Fetar: [104  89 115 159 144  98 164  91  91 117 109 100 131  89 121 155 147 156
 143  89  74 199 156]
bufam: [116 100 106 171 165  93 163  90  95 111 110  93 111  90 118 175 156 162
 168  98  96 166 168]
Pabur: [101 100 123 119 130  90 161 117 116 119  95 101 167  86 104 145 122 145
 111 124  88 170 127]
succ: [167]
[86]
succ: [175]
[156]
succ: [123]
[119]
succ: [144]
[98]
asked: [116 100 106 171 165  93 163  90  95 111 110  93 111  90 118 175 156 162
 168  98  96 166 168]
bufam

zenof: [ 80  64  90  66 155  65  82 176 172  91 141  91 150 189  86  78 102 174]
kupa: [153 173 122 167 138 193 127 144 183 116 100 178 186  63 119 151 155 101]
sopu: [156 141 165 107 126  82  88  90  69 132 165  91 103 161 126 120 192 161]
vagol: [173 166 137 117 122  71  94  79 105 130 129 114  94 174 178 107 116  85]
nif: [ 80  64  90 155 155  65  82 176 172  91  79  91 150 189  86  78 102 174]
zubit: [122 173  84 161  81 186 162 159  84 151 175 190 181 164 113 132  63  78]
succ: [114]
[94]
succ: [193]
[127]
succ: [88]
[90]
succ: [183]
[116]
succ: [167]
[138]
succ: [100]
[178]

dati: [130 126 151 177 128 144 199 134 127]
Bitid: [145 125  99 167 108 148 150 143 113]
favir: [152 139 155 172 133 153 172 138 109]
Rol: [150 128 108 178 103 155 144 140 101]
zus: [151 134 124 163 136 158 145  99 109]
Vav: [141 119 155 177 128 146 193 147 127]
segu: [150 139 156 173 132 152 172 138 109]
succ: [178]
[103]
succ: [146]
[193]
succ: [163]
[136]
succ: [167]
[108]
succ: [147]
[127]

vupan: [148 151 155 121 131 151 161 128 155 153  98 142 156 158 147 151 158 156]
Ros: [115 151 101 121 131 151 161 128 155 153 152 151 162 166 167 154 175 147]
Pone: [115 110 101 154  94 146 106  96 100 129 129 110  97 119 100 106  82 153]
tobim: [152 151 155 121 131 151 161 128 155 153  98 151 115 166 167 154 175 147]
asked: [148 151 155 121 131 151 161 128 155 153  98 142 156 158 147 151 158 156]
vupan
asked: [115 110 101 154  94 146 106  96 100 129 129 110  97 119 100 106  82 153]
Pone
asked: [152 151 155 121 131 151 161 128 155 153  98 151 115 166 167 154 175 147]
tobim

dani: [ 96 132  90 127 138 116 127 154 121 114 143 182 140 141 167  82 154 127
 128 116 110 137  93 104  96 120 142 157  91 173 118 125 122 150 119 179
  86 139 117 116 133 133 117 104 136 156 116]
budov: [144 117 143  98 163 140 136 118 121 119  93 128 152 115 127 113 125 151
 121 127 102 137 175 156 151 121 131  97 140 147 101 144 138 124 215  99
 111 161 124  92 115 102 120 146 139 140  90]
sif: [109 132  86 115 149 117 129 154 113 113 131 171 150 145 166  75 148 139
 130 131 104 144 110 105 107 121 146 161  94 169 108 130 128 149 140 175
  90 144 116 100 126 143 126 108 135 159 113]
kele: [ 81 133 126 152 112 119 130 141 150 127 158 178 111 109 155 120 150  89
 111  74 122 113  73 131  96 118 121 114 105 156 142 116 103 140  99 157
  94 160 119  79 117 134 130 133 136 153  96]
somu: [144 117 143  98 163 140 136 118 121 119  93 128 152 115 127 113 125 151
 121 127 102 137 175 156 151 121 131  97 140 147 101 118 108 146  97 169
  88 139 126 145 139 112  99 106 139 143 116]
Ferot: [133 129  96  96 167 124 133 145 108 114 105 149 162 140 154  78 137 152
 130 147  97 152 149 122 129 121 142 150 112 161  95 138 137 141 185 150
  99 155 117  80 118 143 132 124 135 158 102]
Nuru: [145 121 125  92 168 136 136 127 114 117  92 132 159 124 136  99 127 154
 125 139  99 144 173 145 147 121 134 117 133 151  95 144 139 129 214 114
 109 163 122  83 116 120 126 141 137 147  92]
Dori: [136 111 158 109 155 146 135 111 128 121  99 128 143 109 119 125 124 149
 117 112 111 124 170 160 150 120 129  81 145 146 108 144 135 119 205  89
 112 154 124 105 116  84 112 149 138 135  91]
fus: [122 131  88 105 159 120 131 151 109 113 118 161 157 145 161  74 143 147
 131 141  99 149 130 111 118 121 145 158 101 165 100 134 134 146 163 165
  94 150 116  88 121 147 131 114 135 160 108]
gigis: [ 96 132  90 127 138 116 127 154 121 114 143 182 140 141 167  82 154 127
 128 116 110 137  93 104  96 120 142 157  91 173 118 125 122 150 119 179
  86 139 132 155 142 104  91 113 142 133 111]
Pomef: [ 86 132 100 138 127 116 126 152 131 117 152 185 129 132 166  92 156 114
 123  99 116 128  80 109  90 119 137 146  92 170 128 121 114 149 105 177
  85 138 120 132 137 123 108 103 137 149 116]
rur: [127 107 169 122 143 151 132 106 132 121 108 131 133 106 114 133 125 148
 116  98 119 111 159 160 147 119 129  71 147 147 117 141 132 116 190  85
 112 144 122 120 117  65 105 148 137 131  95]
asked: [144 117 143  98 163 140 136 118 121 119  93 128 152 115 127 113 125 151
 121 127 102 137 175 156 151 121 131  97 140 147 101 144 138 124 215  99
 111 161 124  92 115 102 120 146 139 140  90]
budov
asked: [ 81 133 126 152 112 119 130 141 150 127 158 178 111 109 155 120 150  89
 111  74 122 113  73 131  96 118 121 114 105 156 142 116 103 140  99 157
  94 160 119  79 117 134 130 133 136 153  96]
kele
asked: [144 117 143  98 163 140 136 118 121 119  93 128 152 115 127 113 125 151
 121 127 102 137 175 156 151 121 131  97 140 147 101 118 108 146  97 169
  88 139 126 145 139 112  99 106 139 143 116]
somu

fek: [ 96  85  96 108 171 168 172 164 162 159 115 168 167 168  93  86 175 164]
binel: [131 161 111 149 126 112 123 106  79  80 212 118 106 113 119 147 120 110]
san: [164 164 152 158  93  88  94  83 115 120 157  90  81  86 155 161  86  86]
Nopun: [ 89  89  87 112 176 173 176 168 142 140 143 174 172 173  83  85 181 169]
roro: [164 158 154 153  94  88  94  84 129 132 139  90  82  87 158 158  87  86]
vuzo: [151 130 149 138 110 109 112 106 159 162 104 109 105 108 148 135 107 107]
Sakas: [135 165 114 147 122 104 119  98  84  83 204 112  98 106 126 152 114 103]
Kisov: [159 178  81 159  96  83  95  77  92  93 189  89  75  83 150 169  87  82]
asked: [151 130 149 138 110 109 112 106 159 162 104 109 105 108 148 135 107 107]
vuzo
succ: [129]
[132]
succ: [165]
[114]

vovu: [133 125 123 124 132 132 131 174 133]
ropor: [130 173 163 168 102 154 130 168  92]
Voniz: [136  67  76  72 172 110 133  72 181]
sinu: [133 155 147 151 111 145 131 150 109]
dabag: [127 157 152 154 108 139 127 154 104]
dor: [120 193 183 187  83 149 123 188  72]
lote: [134 121 120 121 132 129 131 120 137]
succ: [76]
[72]
succ: [173]
[163]

nolit: [174 166 173 196]
loba: [92 99 91 79]
Rolog: [105 111 104  99]
tuno: [94 98 96 78]
Feke: [153 149 151 167]
Keso: [141 138 139 147]
nim: [103 154 159 174]
kufar: [101 106 102  88]
succ: [173]
[196]
succ: [102]
[88]

zarel: [100 125  70  82  54  86 146  74 136 115 142 179  90  82 105]
Beb: [124 130 112 115 108 103 106 105 139 121 128 152 101  99 139]
nug: [100 161  70  82  54  86 146  74 136 115 142 143 101  99 114]
succ: [121]
[128]
succ: [90]
[82]
succ: [124]
[130]
succ: [106]
[105]

Tuzu: [130 129 110 204 142]
nenan: [130 129 136 204 142]
tuf: [173 124  99 116 122]
pana: [189  98 135 137 165]
Zol: [189  63 133  99 101]
Zegu: [ 88 129 110 145 157]
kosot: [120 167  89 190 147]
Sepu: [129 112 104 145 163]
succ: [133]
[99]
succ: [88]
[129]
succ: [89]
[190]
succ: [136]
[204]

Mez: [ 85 126  60  59  73]
Kizis: [ 98 128 125  89 113]
roka: [121  78 122 114 109]
Tum: [134 124  75 118 102]
zumi: [108 102 121  93 111]
vun: [113 119 101  94  82]
togat: [141 117 114 144 122]
guv: [127 126 119 125 113]
Duf: [ 99 103 178 105 135]
Fer: [111 100 173 114 142]
succ: [127]
[126]
succ: [124]
[75]
succ: [99]
[103]
succ: [100]
[173]
succ: [144]
[122]

kefav: [161 112 115 124 123 143 127 134 133 125 188 108 145 139 128 134 100 139
 119 138]
maz: [160 107 111 116 133 137 132 121 133 139 137 123 118 116 133 127 102 130
 131 129]
zudud: [127 112 106 128 133 135 118 104 121 104 181 119 124 116 116 106 102 129
 140 126]
meris: [200  93 159 139 122 135 142 148 144  96 114 124 136 120 125 101 102 133
 147 121]
vepi: [172 114  71 117 130 160 104 102  70 134 160 111 133 124 128 132 102 134
 114 154]
fum: [132 122 152 135 101  96 152 130 124 117 155 141 127 133 132  93 102 144
 133 113]
Tate: [213 132 111 137 121 172 103 120 147  82  98 109 161 129 108 126 102 137
 123 156]
Fosak: [200 128 159 139 122 135 142 148 144  96 114 124 136 120 125 101 102 133
 147 121]
asked: [132 122 152 135 101  96 152 130 124 117 155 141 127 133 132  93 102 144
 133 113]
fum
succ: [71]
[117]
asked: [172 114  71 117 130 160 104 102  70 134 160 111 133 124 128 132 102 134
 114 154]
vepi
succ: [155]
[141]
asked: [200  93 159 139 122 135 142 148 144  96 114 124 136 120 125 101 102 133
 147 121]
meris

Vesev: [ 92 126 137  88 140 132 159 101 155 161  82  74 158 129  68  89 158 179
 171 121 152 123 123 187 160 200 197 117 157 173 139 161 122 172 133 119
  92 131 139 135 163  71  81  97 170 138 101 120 154 142 145 140 158 137
 134 147 116 132 132 105 113]
Nune: [103 126 134 101 137 130 149 109 146 152  97  90 150 129  87 101 149 162
 156 123 144 125 125 169 150 179 175 121 148 160 135 152 124 159 132 122
 103 130 136 134 151  88 133 105 157 135 109 123 146 138 139 137 149 132
 131  96 120 131 131 112 118]
lezap: [121 134 131 140 109 132 137 136 121 128 125 127 130 132 112 117 120 140
 138 128 117 128 139 115 132 121 122 113 131 115 137 139 124 131 133 134
 138 143 130 132 130 127 131 127 134 125 128 129 120 145 139 126 128 129
 143 125 140 124 131 132 130]
succ: [68]
[89]
asked: [ 92 126 137  88 140 132 159 101 155 161  82  74 158 129  68  89 158 179
 171 121 152 123 123 187 160 200 197 117 157 173 139 161 122 172 133 119
  92 131 139 135 163  71  81  97 170 138 101 120 154 142 145 140 158 137
 134 147 116 132 132 105 113]
Vesev
asked: [103 126 134 101 137 130 149 109 146 152  97  90 150 129  87 101 149 162
 156 123 144 125 125 169 150 179 175 121 148 160 135 152 124 159 132 122
 103 130 136 134 151  88 133 105 157 135 109 123 146 138 139 137 149 132
 131  96 120 131 131 112 118]
Nune
succ: [171]
[121]

fudul: [142 138 133 106 132 134 129 122 123 172 141 116 105 113 113 130 122 155
 110 110 165 125]
Dek: [121 108 144 177 104 125 121 114 139 102 105 144 157 148 143 127 131 112
 125 122 100 121]
tozek: [116 136 131 128 124 110 137 163 108 102 147 139 157 143 146 118 146 112
 182 135 131 153]
nemiv: [142 120 117 119  99 169 119 109 161 176 111 137 141 131 117 130 124 139
 105 116 116 120]
sete: [123 129 121 130 102 116 127 139 112 124 130 152 184 173 139 118 150 115
 150 130 129 148]
livaz: [118 115 119 163 107 119 123 124 121 102 111 147 167 161 152 121 139 110
 142 153 105 126]
mudan: [120 138 146 117 176 110 139 146 112  93 143 118  85 111 125 132 123 122
 137 128 124 126]
bube: [113 120 129 152 145 110 129 133 117  84 117 126 124 118 144 129 126 112
 142 157 103 121]
ragi: [130 109 112 147  99 156 119 107 168 128 103 140 144 134 121 137 124 123
 107 130 100 117]
nus: [120 111 114 169 102 125 121 125 135 102 107 145 164 157 146 124 133 112
 130 149 100 122]
Tabam: [136 134 123 111  99 138 124 122 121 198 137 144 157 148 118 120 136 139
 117 112 160 137]
asked: [136 134 123 111  99 138 124 122 121 198 137 144 157 148 118 120 136 139
 117 112 160 137]
Tabam
asked: [120 111 114 169 102 125 121 125 135 102 107 145 164 157 146 124 133 112
 130 149 100 122]
nus
succ: [167]
[161]
succ: [155]
[110]
asked: [113 120 129 152 145 110 129 133 117  84 117 126 124 118 144 129 126 112
 142 157 103 121]
bube

mego: [178 112 158 123]
tas: [164 115 112 180]
rus: [151 127 121 102]
sefup: [172 127 131 106]
muva: [145 136  59  96]
zetu: [171 125 136 112]
pekek: [147 129  55 107]
Rorid: [148 136  60  96]
Semug: [138 133  60 105]
fira: [181  86 152 147]
succ: [172]
[127]
succ: [129]
[55]
succ: [152]
[147]

fiv: [144 142 135 128 105 128 109 128  98 134 169 108 146 122 110 102 162 125
 108 110 133 121 116 106 125 158]
nulaz: [117  90 128 136 109 134 117  98 115 158 127 133 124 160 132 119 143 134
 144 140 116 191 133 157 140 100]
Faru: [ 99 125 139 140 154 132 135 147 146 132 139 137 135 164 102  94 137 153
 148 107 151 132 140 121 127 103]
farok: [161 119  80 113 116 160 134 177 136 140 136 151 153 123 118 156 100  95
 101 141 104 143 106 141 120 121]
bur: [117  90 128 136 109 134 117  98 115 158 127 133 124 160 132 119 128 152
 139 155 142 163 142 130 123 121]
zivof: [104 109 124 132 119 115 118 105 152 123 132 113 144 165 155 128 148 149
  87 150 123  95 127 134  98 156]
tubuv: [154 167  77 125 117 117 147 121  98  81 151 146 128 134 147  90 115 143
 113 106 116 125 140 116 149 124]
loke: [146 115 140 133 125 134 115 151 110 109  79 145  85 137 109 121 132 138
 164 109 136 106 126 114 121 134]
gigom: [117  90 129 131 115 137 112 105 117 156 127 134 105 162 131 119 140 137
 144 136 116 188 129 155 140 104]
asked: [161 119  80 113 116 160 134 177 136 140 136 151 153 123 118 156 100  95
 101 141 104 143 106 141 120 121]
farok
asked: [154 167  77 125 117 117 147 121  98  81 151 146 128 134 147  90 115 143
 113 106 116 125 140 116 149 124]
tubuv
asked: [117  90 128 136 109 134 117  98 115 158 127 133 124 160 132 119 128 152
 139 155 142 163 142 130 123 121]
bur

lup: [120 128 138 131 129 128 131 125 117 124 124 129 122]
duz: [150 127 104 121 121 121 114 137 159 149 136 127 140]
Gulun: [133 130 128 130 122 118 124 129 135 145 127 130 125]
gek: [122 125 124 123 136 146 142 127 120 102 132 124 135]
Noso: [137 128 115 123 128 131 126 132 140 129 133 126 136]
daniz: [131 128 124 126 128 129 127 129 132 128 130 127 130]
Pudo: [136 128 115 123 128 133 127 132 140 127 133 126 137]
Mota: [121 130 150 141 121 108 118 122 117 151 118 134 111]
Toked: [121 129 141 134 126 120 126 124 119 135 123 130 119]
gal: [132 135 155 150 106  77  92 124 133 198 112 140 100]
gog: [122 127 134 129 130 130 132 126 120 122 126 128 125]
vitid: [150 130 104 121 121 121 114 137 159 149 136 127 140]
asked: [120 128 138 131 129 128 131 125 117 124 124 129 122]
lup
asked: [137 128 115 123 128 131 126 132 140 129 133 126 136]
Noso
asked: [136 128 115 123 128 133 127 132 140 127 133 126 137]
Pudo

vibis: [116 123 130 120 121 133 116 114 112 125 141 132 110 121 119 120 104 114
 119 139]
Fidu: [122 100 172 125 130 137 120 136 107 155  42 167 122 106 114 138 100 122
 124 127]
Vola: [122 100 172 125 130 137 120 136 107 155  42 167 122 106 118  41 106 143
 133  98]
vusum: [125 137 106 143 136 128 135 125 133 142 124 143 154 128 126 137 130 124
 119 155]
succ: [41]
[106]
succ: [104]
[114]

